Below is a small trained network, with its code and all its weights. Each question gives an input and a class and asks what happens when units are switched off, that is, made to give their printed mean instead of their output.

import numpy as np


def w(rows, s, z=0):
    codes = np.array(rows[::2]) - 128.0
    scale = np.full(codes.shape[1], s)
    scale[-1] = z or s
    return codes * scale


def norm(h):
    return h / np.sqrt((h * h).mean(-1, keepdims=True) + 1e-5)


def f(y):
    return np.maximum(y, 0)


def log_softmax(a):
    a = a - a.max(-1, keepdims=True)
    return a - np.log(np.exp(a).sum(-1, keepdims=True))


def net(x, mask):
    res = np.array(x, float).reshape(1, 3) / 4 @ E
    u = 0
    for l in range(3):
        y = f(norm(res) @ A[l][:, :-1].T + A[l][:, -1])
        res = res + np.where(mask[u : u + 3], y, B[l][:, -1]) @ B[l][:, :-1]
        u += 3
    return log_softmax(norm(res)[-1] @ U[:, :-1].T + U[:, -1])


A, B = {}, {}
E = w([
[164,94,173,211,126],'x0',
[181,168,172,83,111],'x1',
[160,146,254,97,126],'x2',
],0.0098)
A[0] = w([
[104,127,128,254,113,252],'0.n1',
[152,19,236,83,55,187],'0.n2',
[124,69,122,154,70,14],'0.n3',
],0.0071,0.0021)
B[0] = w([
[42,60,2,108,162,253],'0.n1',
[79,158,46,167,217,241],'0.n2',
[92,121,24,172,88,149],'0.n3',
],0.0083,0.0049)
A[1] = w([
[135,146,120,5,115,173],'1.n1',
[165,175,240,170,2,234],'1.n2',
[179,105,28,155,59,249],'1.n3',
],0.0056,0.0019)
B[1] = w([
[255,152,135,124,130,220],'1.n1',
[49,154,141,143,178,155],'1.n2',
[110,136,105,69,193,254],'1.n3',
],0.0096,0.0044)
A[2] = w([
[172,3,105,121,162,29],'2.n1',
[170,29,203,57,56,1],'2.n2',
[74,202,73,41,233,90],'2.n3',
],0.0041,0.0021)
B[2] = w([
[215,217,141,218,197,149],'2.n1',
[218,146,122,152,149,128],'2.n2',
[223,133,254,132,122,252],'2.n3',
],0.0069,0.0047)
U = w([
[62,131,97,202,155,103],'0',
[115,182,119,91,118,255],'1',
[59,136,231,150,135,2],'2',
[109,143,104,145,2,1],'3',
],0.0094,0.0021)

Each question gives the input, the list of numbers given to net, and the class t.
The units are the neurons (one row each of A and B). Each row of codes is followed by its name. A weight is (code - 128) times the scale printed after its matrix; where a second scale follows, it is the last column's (A, B and U).
mask holds one flag per neuron, layer by layer. A switched-off neuron (its flag False) gives its mean, the last column of its row in B, instead of its output. The means were averaged over made-up inputs and are rounded, as every weight is.
A unit's drop is (log p(t) with every unit on - log p(t) with that unit switched off) / (log p(t) with every unit on - log p(t) with every unit switched off).
The circuit of an input: a set's keep is (log p(t) with only the set's units on - log p(t) with every unit switched off) / (log p(t) with every unit on - log p(t) with every unit switched off). Starting from all 9 units, units are removed one at a time, each time the one whose removal leaves the highest keep (on an exact tie, the one counted first), for as long as the keep stays at least 0.8.
units of the circuit, in order: the units of the circuit, biggest drop first
k most important neurons of layer l: the k neurons of layer l with the biggest drops, biggest first
drop when u is switched off: that unit's drop, to one decimal
input [2,-6,8], class 0: units of the circuit, in order => [0.n2]
input [7,-1,8], class 0: units of the circuit, in order => [0.n2, 2.n3]
input [8,7,2], class 0: units of the circuit, in order => [0.n2, 2.n3]
input [6,0,7], class 0: 2 most important neurons of layer 1 => [1.n3, 1.n1]
input [-5,-7,3], class 2: 2 most important neurons of layer 0 => [0.n1, 0.n2]
input [6,0,4], class 0: 2 most important neurons of layer 0 => [0.n2, 0.n1]
input [6,5,2], class 0: 2 most important neurons of layer 1 => [1.n3, 1.n1]
input [-4,-6,2], class 2: drop when 0.n2 is switched off => 0.3
input [4,1,4], class 0: drop when 1.n3 is switched off => 0.2
input [4,-4,6], class 0: drop when 0.n2 is switched off => 0.3
input [6,-1,8], class 0: drop when 2.n3 is switched off => 0.3
